Where the symbols take the items:
at | @ * !
Q396 | Q818 Q900 Q962
Q624 | Q540 Q778 Q930
Q547 | Q156 Q554 Q624
Q466 | Q530 Q896 Q743
Q731 | Q696 Q122 Q239
Q266 | Q98 Q731 Q716
Q989 | Q468 Q982 Q313
Q540 | Q683 Q266 Q930
Q432 | Q345 Q930 Q651
Q999 | Q561 Q851 Q822
Q259 | Q901 Q510 Q97
Q905 | Q412 Q445 Q982
Q683 | Q367 Q98 Q266
Q777 | Q175 Q502 Q823
Q561 | Q760 Q239 Q851
Q519 | Q778 Q82 Q175
Q965 | Q154 Q528 Q943
Q804 | Q778 Q613 Q101
Q710 | Q943 Q515 Q739
Q367 | Q97 Q832 Q300
Q313 | Q259 Q97 Q367
Q923 | Q896 Q367 Q601
Q707 | Q930 Q760 Q851
Q239 | Q432 Q971 Q710
Q651 | Q168 Q777 Q432
Q674 | Q731 Q156 Q547
Q101 | Q613 Q962 Q101
Q138 | Q367 Q300 Q510
Q510 | Q300 Q707 Q901
Q530 | Q601 Q679 Q896
Q128 | Q962 Q733 Q842
Q982 | Q521 Q342 Q445
Q402 | Q266 Q674 Q716
Q82 | Q396 Q818 Q965
Q613 | Q995 Q515 Q613
Q930 | Q999 Q82 Q760
Q832 | Q901 Q683 Q540
Q952 | Q540 Q402 Q971
Q531 | Q694 Q601 Q530
Q168 | Q519 Q175 Q777
Q900 | Q842 Q120 Q804
Q743 | Q804 Q712 Q521
Q739 | Q396 Q962 Q128
Q712 | Q445 Q905 Q412
Q823 | Q502 Q710 Q154
Q971 | Q402 Q716 Q98
Q679 | Q896 Q743 Q468
Q995 | Q995 Q530 Q466
Q733 | Q804 Q101 Q468
Q120 | Q515 Q412 Q995
Q326 | Q651 Q778 Q624
Q528 | Q739 Q128 Q613
Q818 | Q989 Q842 Q900
Q468 | Q743 Q521 Q982
Q901 | Q952 Q971 Q712
Q412 | Q782 Q832 Q923
Q502 | Q965 Q965 Q995
Q97 | Q510 Q743 Q832
Q342 | Q923 Q923 Q120
Q696 | Q547 Q624 Q122
Q554 | Q707 Q561 Q999
Q842 | Q733 Q515 Q120
Q782 | Q312 Q259 Q521
Q694 | Q521 Q679 Q601
Q445 | Q342 Q312 Q782
Q300 | Q122 Q540 Q952
Q601 | Q679 Q712 Q679
Q156 | Q832 Q326 Q554
Q778 | Q777 Q823 Q82
Q760 | Q822 Q432 Q519
Q345 | Q98 Q519 Q168
Q98 | Q716 Q696 Q731
Q896 | Q989 Q743 Q842
Q515 | Q101 Q905 Q995
Q822 | Q502 Q345 Q432
Q312 | Q923 Q138 Q259
Q851 | Q239 Q540 Q345
Q962 | Q900 Q804 Q733
Q943 | Q528 Q818 Q396
Q122 | Q624 Q930 Q707
Q521 | Q712 Q905 Q342
Q716 | Q731 Q547 Q696
Q154 | Q710 Q739 Q528
Q175 | Q82 Q965 Q851

The rows follow the links: the fewer symbols apart two items are, the more alike their rows tend to be.

Each row is also shifted at random along 3 hidden directions that mean nothing.

Row, then item:
[ 114 -109   39   42  -45  -43   21  -43   52  -62   64  -55 -104  -40 -171    9  193  -77   48  -50  134   36  -76  -11   21  130  130   18   25  -35  144  -32 -209 -142  -64  -70  -28   75   15  -76 -177  -92  -75    9   62  -28   57  -44   43  110    9  142   20  -67   54   28   53   94  -34   16  128  -23   33   61  -22  158]
item: Q712
[  -5  -72 -160   33  106  134   95    1   48   21   10   18   70   99  112  118    4  -59   65 -121 -110  -62   38  -55   42  -98   47   29   86  -73 -134   75  209  113   15   57  -16   36  -99   78   57  -48   29 -110 -150  138  -85    0 -111 -113  -29  -59    5   40  -12   38 -134 -153  -20  -61  -40   34  -79  -50  -76   -7]
item: Q510
[-526  149   40   55   54   52  -62  -27  -91  -48 -109    7  169 -228   76   -1   56  -62  103   41   14  -15   59   89  -28  -44  -90   27   61  126   73  -77    4  -73  -85  171   84 -119  -53  123  -56  -76   91    3   61  -34  -34   42   80  -26  -83  -97  -81    6  -27  -19    8  -44   30  191  -17   15  -18  -32  115  -75]
item: Q851
[-215   80   49  -24  110  -31  -77 -219   64   77   31  218   16   24  160  132  -90 -269  156   41  101 -195  -74  121  -42  -25   77  -85  110  -77 -281  -12  171   30  -14  195  -92   74 -199  -27  101 -151  234   68   31  172   -9  -27  -70 -156  -22 -114  -87  221   15  -39    9 -115  -92  -30   55  127 -201  -14   47   18]
item: Q445
[   0    6  138   73  -41  -37   20  -25  -72   13   69  -26 -133  104  -85   -1   74 -101  -39  -80  -14  -68 -117  -15  -12   27  -94   47   20  -99    9  -11  -41    0   13   -5  -34   52   35  -55  -30  -50   10  -27   19   65   28  -69   50   47   67   81  105   51   19   45   96  115  -63  -40  103  -22   12   98  -60   65]
item: Q468
[ 211 -142    3  -49   34  -76   82 -147   78  -55  139   32 -148  137  -22   45   45  -12   49  -27  168   41 -112   -6   47   15   83   -1    7 -145  -92  -68  -20  -11  -29  -34 -111  106  -55    4  -67  -90  -64   41   37  100   68  -73   23  -56   90  105  -70   38   83  -43   36  -34   21  -58   98   48    4   41 -143  109]
item: Q905
[   5   68   87  -61   38   34 -235   67  135   29  -86  -54   76 -195   47   48  -47  -55  -13   57  -26   -2  -45   18    8  -55   76  -29  -46  169  -86   25    1  -52  -66  -69   63  -78   37 -165  175   27   97  127   22  -45   17   97  -58  -34    5   38 -101  -72   75  -30    8  -22   44   63  -86   60  -82    1  107   39]
item: Q613
[ -98  -37   -8   59   17 -107  106 -211  -80  -18   91  207 -106  240   97  133  -56 -126  137  -61   91  -59  -75   69   -3  -45 -106   71   96 -207 -192  -80  112   39   30   64  -88  114  -74  101    5 -115   74  -74   95  143   39 -104   10 -196   86  -56   17  223   48  -60   58  -58  -51   -4  119   50  -21  101 -134   40]
item: Q982
[-130  115   36   60    7   37 -248    8 -105   63  -44   -7   87 -159  -38   85   16 -110    1   40  -25  -47   18  -15  -24  -46   16   77  113   73   47  163   22  -91   15  -29   78 -114   44   49   70   11  221  -52   90  -79  -24   15    3  -41   57   83   41   67   91    7   53   91  -70  126   17   55    7   49   39    5]
item: Q466
[ -69    9  -76   46  -11  141   -2  115   75   29  -35  -76  103  -84  -86   37  179 -131   30 -123  -80  -39   88   -9  -10   52   99   16   25  130  143   44 -103  -58  -25  -10   73   24   -3 -153  -65  -53  -36 -100 -111  -60  -80   82 -104   99 -121    1   85 -111  -24   75  -93  -31  -49   13  -44  -31  -34   -3  154   72]
item: Q367
[-127   93   53    9  -90  -56   62   45  -73   -4  -66   32  -60   10  -47 -112   25   33  -41   76    7  -54   18   55  -45   25 -151 -111  -44  105   -7 -102  -45   37   29   65   44  -53   44   27  -37   50  -30  -35   23  -35  -47   13  -11   64  -32  -69  115  -26  -56  -65   14   -7  -75 -111  -81  -25    4   14   44  -65]
item: Q82
[ 102  -48   42   18  -31  -38   75   18   -2   14   54   16 -146  223  172    7 -155   22  -48  -77 -136  -44 -139  -43   28 -121 -199   -6  -88 -116 -277  -51  208  172   71   15  -56   42   21  -62  160   22  -11   46  -52  172   19  -51  -18 -124  117  -48   43   73  -12  -26   23  -39   -1 -159  -17  -27  -18   16 -144  -34]
item: Q900
[ 130 -123 -133   22   40   97  139   16   96  -39   41  -26    3  127  -21   87  116  -44   52 -134  -27    4   36  -66   45    0   91   -3   54  -45   -7   26   14   28  -19  -25  -29   94  -28    6  -73  -69  -97 -114 -129   86  -56   -7  -85  -22  -22   32   52  -59    7   23  -84 -115  -17  -95   -9    8  -20   -9  -44   78]
item: Q259
[ 163  -30   19  -65   20  -68   97  -26   67   30   16  -32 -159  159  -43 -108  -16  129  -80   75  103   20  -16   68  104  -54  -37 -114  -75  -91 -113  -16   67  163    1   49   -2  -52  -13  181   35  103  -50  -92  -54  107  -63  -14   22   69  -26   41   33   36    8  -71    2  -69   30 -237  -45   28  -36  -50 -261 -115]
item: Q519
[-319  159  126   70   -7   38  -87  -36  -46  133  -41   97   -5    9   76   62  -10 -299    8  -36 -110 -239  -75   83  -88  -13  -98  -44   84  -20 -150   24  110   44   38  173  -46    1 -108 -131   99 -122  203  -15  -20  121  -56   12  -50  -38  -36 -101  103  153  -39   47   40   24 -203  -78   37    8 -144   18  112   13]
item: Q989
[ 117  -14   67  -75   73   58 -119  -59  174   76   51  -60  -43  -56  -52   55  103 -181  -17   23   77 -182 -125    1    9   40  242 -120   77  -57  -84  101    6  -27  -62   60 -102   51 -145 -125   11 -111   95   72  -99  136  -20    4  -60   80  -24   88  -31   25    2   39  -37   20  -79 -101   67   90 -175  -49    6   81]
item: Q923
[  15  -69 -173  133  -70  -39   91  -75  -57  -12  -14  133   55   87  115   -9 -128   -3   89 -135    0  162   52   66   45   16  -31  196  -59 -131  -21   30   93    1  105  -49   -1   59   20   79  -83   44  -24  -26   46   13   -7  -26   80 -116    0  -36 -117   84   11   44  -31  -19   78   97   66 -140  105  -56 -132  -33]
item: Q971
[   4  -51  -83   71  -25  113  115  105    6  -24  -15 -112   31   48 -114   44  196  -65   38 -143  -67    6   88  -52   23   36  -15   66   14   60  125    1 -116  -40   -8  -50   66   63   58  -90 -138  -35 -106 -157  -89  -35  -62   39  -89   76  -50    1  148 -128   -2   54  -52   -7  -48  -10  -16  -42   51   50   68   96]
item: Q313
[-214   27 -117   -6   57   44  141 -105 -207   23   55  207  144  250  170   86 -195   75   68  -30  -56   10  140    1  -45 -108 -172  148   68 -197  -44   17  226  158   82   54  -47   23  -81  179  133  -22   62 -121  -16   46    3  -17   39 -235  -16 -194  -41  207  -67  -11  -31  -83   92  177    8   41   40   13   17 -123]
item: Q122
[-174  -11   62   10   91   24   16    7    0  -58  -27 -124    2  -96  -42  -95  114  108   -3   60   64   72   -4   18   42  -56  -42  -13   11   56  117  -56  -58   -1 -117   68   49  -89  -11  132  -83   -5  -76  -52  -13    6   -9   -4   97   65  -40   33  -44  -85  -10  -17    8  -28   84   55  -20   27   15  -20  -76  -48]
item: Q760
[-227  142   29  102  -37    7 -141   -7 -195   63  -47   18   54  -87  -82   42   36 -153  -17   15  -54  -77   17  -11  -62    4  -67  115  158    9   77  112   -5 -100   29   25   57  -67   34   70   -5  -18  183  -68  103  -69  -23  -25   40    2   38   59  102   90   20   34   44  137 -139  111   61   -1   50   87   33    7]
item: Q679
[ -86   56  -19 -132  101    5   38 -115 -145   81  106  234  132  244  128  109 -236   54   37   70  -39  -98  125  -11  -95  -92  -91    6   84 -183 -119   41  220  158   48   47 -107   35 -117  127  231  -34  151  -96  -21   75   37    5  -24 -211    8 -204  -17  226  -46  -14   -4  -74    5  106   -7  104  -57   43   83 -102]
item: Q156
[ 386 -120  -63  -42   -8  -25   35   -7  141   53   55  -20  -54   69   47  -86 -130   89  -81  -54   -4   75  -45    4   60   57  182   38 -160 -193  -15  104   48   76  107  -62 -108   84  -58  -63   -4  101 -104  142 -112   60   16  -34   63   67  -27   40 -151    0  -62   78  -52   49  116  -69   51 -107   42 -162 -146  -39]
item: Q402
[  31  -52  -60  -39   97   68   34  -69  150    9   56   35  -11   65   18   75   66 -139   81  -56   50 -111  -25   28   14  -11  153  -55   84  -66 -136   20   44   18  -18   62  -67   86 -112  -61  -30 -118   26   -9 -112  146  -32   -3  -96  -64  -32    1  -29   34   11   19  -69  -88  -68  -81   19   92 -122  -26   -3   79]
item: Q312
[-169   80  -71   44  -85  -43  -69   62  -13 -108  -95   -5   44 -319   -7  -14   25  -29   27   93   -5    7   41   -6  -94  105   25  -98   17  291   89 -121 -153 -232  -28    8   64  -67  102  -77 -104   15    8  187  125 -238   42   29  -59   10   11  -30  -25 -149  -15  -37    3   31  -51   86  -51  -49   18  -12  283   34]
item: Q710

Start here and follow the symbols in turn, left to right. Where do you end up?
Answer with the item's name.
[  99    6 -102  -47  -11  -88   38  -43    0  -53   -3  119  -29    0   -5   -9  -85   73    3  130   64  -14   42    7  -15   -4   34 -133   19   98 -121  -38   21  -20   32    8    9  -30   37  149    2   78   33   25   43  -67  -21  -22 -100  -65   40  -15   17   18    1 -110  -41  -73  -46 -102 -107   53  -16  -30   21  -50]
* ! @ *: Q900
[ -38   92  128 -156   20   23  -47   11  -36   85   12   37   61   22 -102  -51   -5   43  -54  136   50  -69  110   47  -76   60  -11  -88  -30   39  102   19 -105   73  -29  -14    5  -13   -2  -81   99   -5   52  -88    3  -64   28   92  -17   92  -94  -85   50   37  -45  -16   24    9    4   10  -53   64  -60   42  188  -56]
! @ * ! *: Q547
[ -75  -17   57  -98  135  138  -10   50   53   -1   19 -172   86  -88   18  -46   67   94  -33   59  -42   -6  -15  -76    4  -63   56  -63   36    6   86    3   30   41 -124   87  -31  -48  -89   41   13  -44  -92   32 -153   76    2   -7   54   79  -42   18  -90 -116  -57   49  -62  -28   84   59  -10   67  -74  -87   28  -34]
! ! @ *: Q696
[ 143 -129  -11   34  -66  -52  -21   38    5 -158  -12  -36  -51  -24  -47   59   42  108   59  -68   52  214  -29  -63   52    1  -54  146  -39   95   91  -89 -158 -125  -64 -222   71   37  181  -26  -45   14  -98   22  142 -127  100   13   18  -95  136  122  -12 -151  151  -66   70  -15   91   99  -12  -23  126  131  -30  129]
@ @ ! * @: Q101
[ -39  -53 -143   80  -27  112  120  135  -29  -46  -34  -55  107   10  -56   39  145  -33   85 -158  -79   87  127  -33   15   33    1  136   -5   54  183   -1  -81  -67  -15  -72   77   38   69  -24 -141  -24 -143 -159  -66  -65  -50   48  -32   12  -73  -15   68 -118   -3   61  -77  -42   39   74  -29  -87   91   18   68   70]
@ * @ @: Q561
[   4  -24   58    0   24  -58  -94  -90   52  -42   28   79  -41   22  135  133  -70  -63   82  -43   37   26  -97   -1   27  -96  -62   25   24  -12 -199  -52  105   -9  -25  -62  -23   41   12  -37  136  -45  102   51   93   65   66    1  -43 -195  121    6  -68   67  121  -83   73  -92   21   51   17   64  -21  110  -66   77]
! ! @ * @: Q896
[  53  -38 -101   30   53  -48  -86  -78  -63  -34    5  118   25   59   78  154 -127   50   75   39   30   80   19  -48   41 -135  -36  113  101  -46 -159   61  150  -25    9  -72   68  -36   54  208  110   28  132  -57  112  -20   20  -33  -32 -228  140   55  -53   77  131 -101    9  -78   22   75  -18  101   45   60 -129   -7]
! @ * @: Q896
[  19  -17  -25   24    8  150    3  162  105   12  -41 -134   88  -92 -119   34  206  -84   15 -101 -100  -35   71  -32   14   42  116   -8   27  126  144   53 -113  -67  -36  -33   48   35   14 -141  -86  -50  -87  -88 -130  -39  -84   64  -84  130  -90   42  106 -147   -1   87  -63  -10  -43  -46  -44  -14  -22    1  137  104]
! @ ! *: Q905
[  75   41  -40 -104   28  -48 -132   -2  117   -7  -76   17    7 -201  -13  -34  -29   50  -28  198   92  -52    5   26  -13   13  145 -193   29  151  -63   21    2  -38  -17   33   34 -100  -27   67   24   92  102   88   23  -57  -24   34  -83   29  -18   24  -73  -44   16  -89  -36  -51  -34  -90  -93   85  -66  -84   26  -59]
@ @ ! @: Q739
[ 177   30   37 -130   24  -56  -42  -15  137   73  -16   32  -91   16  -56  -90  -38   45  -66  168  131  -87   -9   66   60  -23  110 -213  -38   20 -124   47   13   89   -2   53   31  -65  -36   55   66   86   57  -18  -40   63  -60   28  -61   97  -47   12    8   36  -20  -85  -26  -62  -25 -221 -111   76 -108  -69  -74  -99]
! * @ @ @: Q739
[-238   68  -96  124 -113  -65   49   20 -146 -117  -74   89   23  -74  137   52  -85  -38   50  -38 -106    1   17  -28  -94   14 -204   -9   32  159  -52 -165   17 -114   62   23   53  -15  101   -6  -13   27   40  102  145 -108   31  -21  -56 -163   78 -122   54   -9  -23  -58   12  -20  -67   61   -8  -87   87   58  185   -9]
! @ @ *: Q120
[  62  -61   95   16  -19  -67   28  -78   17  -35   77  -20 -120   36 -123   15  134  -86   35  -45  127    0 -111  -10    6  104   50   23   28  -68   76  -45 -154  -88  -46  -29  -46   71    2  -53 -137  -92  -45   13   66   29   53  -45   51   86   33  111   39  -16   44   31   64  106  -34  -13  117    7    6   66  -41  117]
* * * ! !: Q97
[ 106  -82 -163   57    7   96   43   44  119    8   -6  -40   33   15    6   40   72  -65   59 -157  -33   36   24    5   49   36  159   72  -24  -29   -4   67   14   -7   47  -19    5   75  -40  -52  -78  -39  -71  -31 -113   52  -76   10  -36   12  -95    1  -31  -31  -14   74 -114  -56   15  -37   -8  -56  -10  -81  -25   73]
! @ @ @: Q923
[-149  158  123   22   64   69 -295    3  -16  171  -54  -22   68 -143    3   56  -43 -215  -88   74 -123 -268  -90    7  -48  -43   60  -40  119   -3 -102  210  140   23   31  115   -7  -78  -93  -64  197  -44  297   53   -9   86  -49   -6  -12   55   14   48   37  152   -4   32   32  108 -155   -6   18   78 -139  -33   48  -60]
! @ @ * !: Q613
[ 112  -32  100  -45   27   25 -101   44  103   46   10  -37  -40   39  137   43 -119   16  -51  -17  -89   17 -104    2   57 -133  -42   12  -78   16 -195   14  126  108   -8  -52  -11  -21   34 -132  224   17   58   60  -22   95   22   60  -38  -88   86   20  -44    1   70  -33   47  -73   52  -36  -68   34  -66   -1  -67    7]
! @ ! @: Q995
[-276   87   -4   78  -70  -99   83   34 -141  -76  -99   93   -4  -34 -132  -87  103   21   64   52  124   53  124  114   13   49 -168    3  -22  154  129 -139 -165  -55  -34    6  166  -55  128  174 -147   39   -4 -175  174 -154  -43   44   26   21  -71  -61  130  -26   40  -93   45  -45  -31   -6  -50  -53  103   84   30  -56]
@ ! ! @: Q528
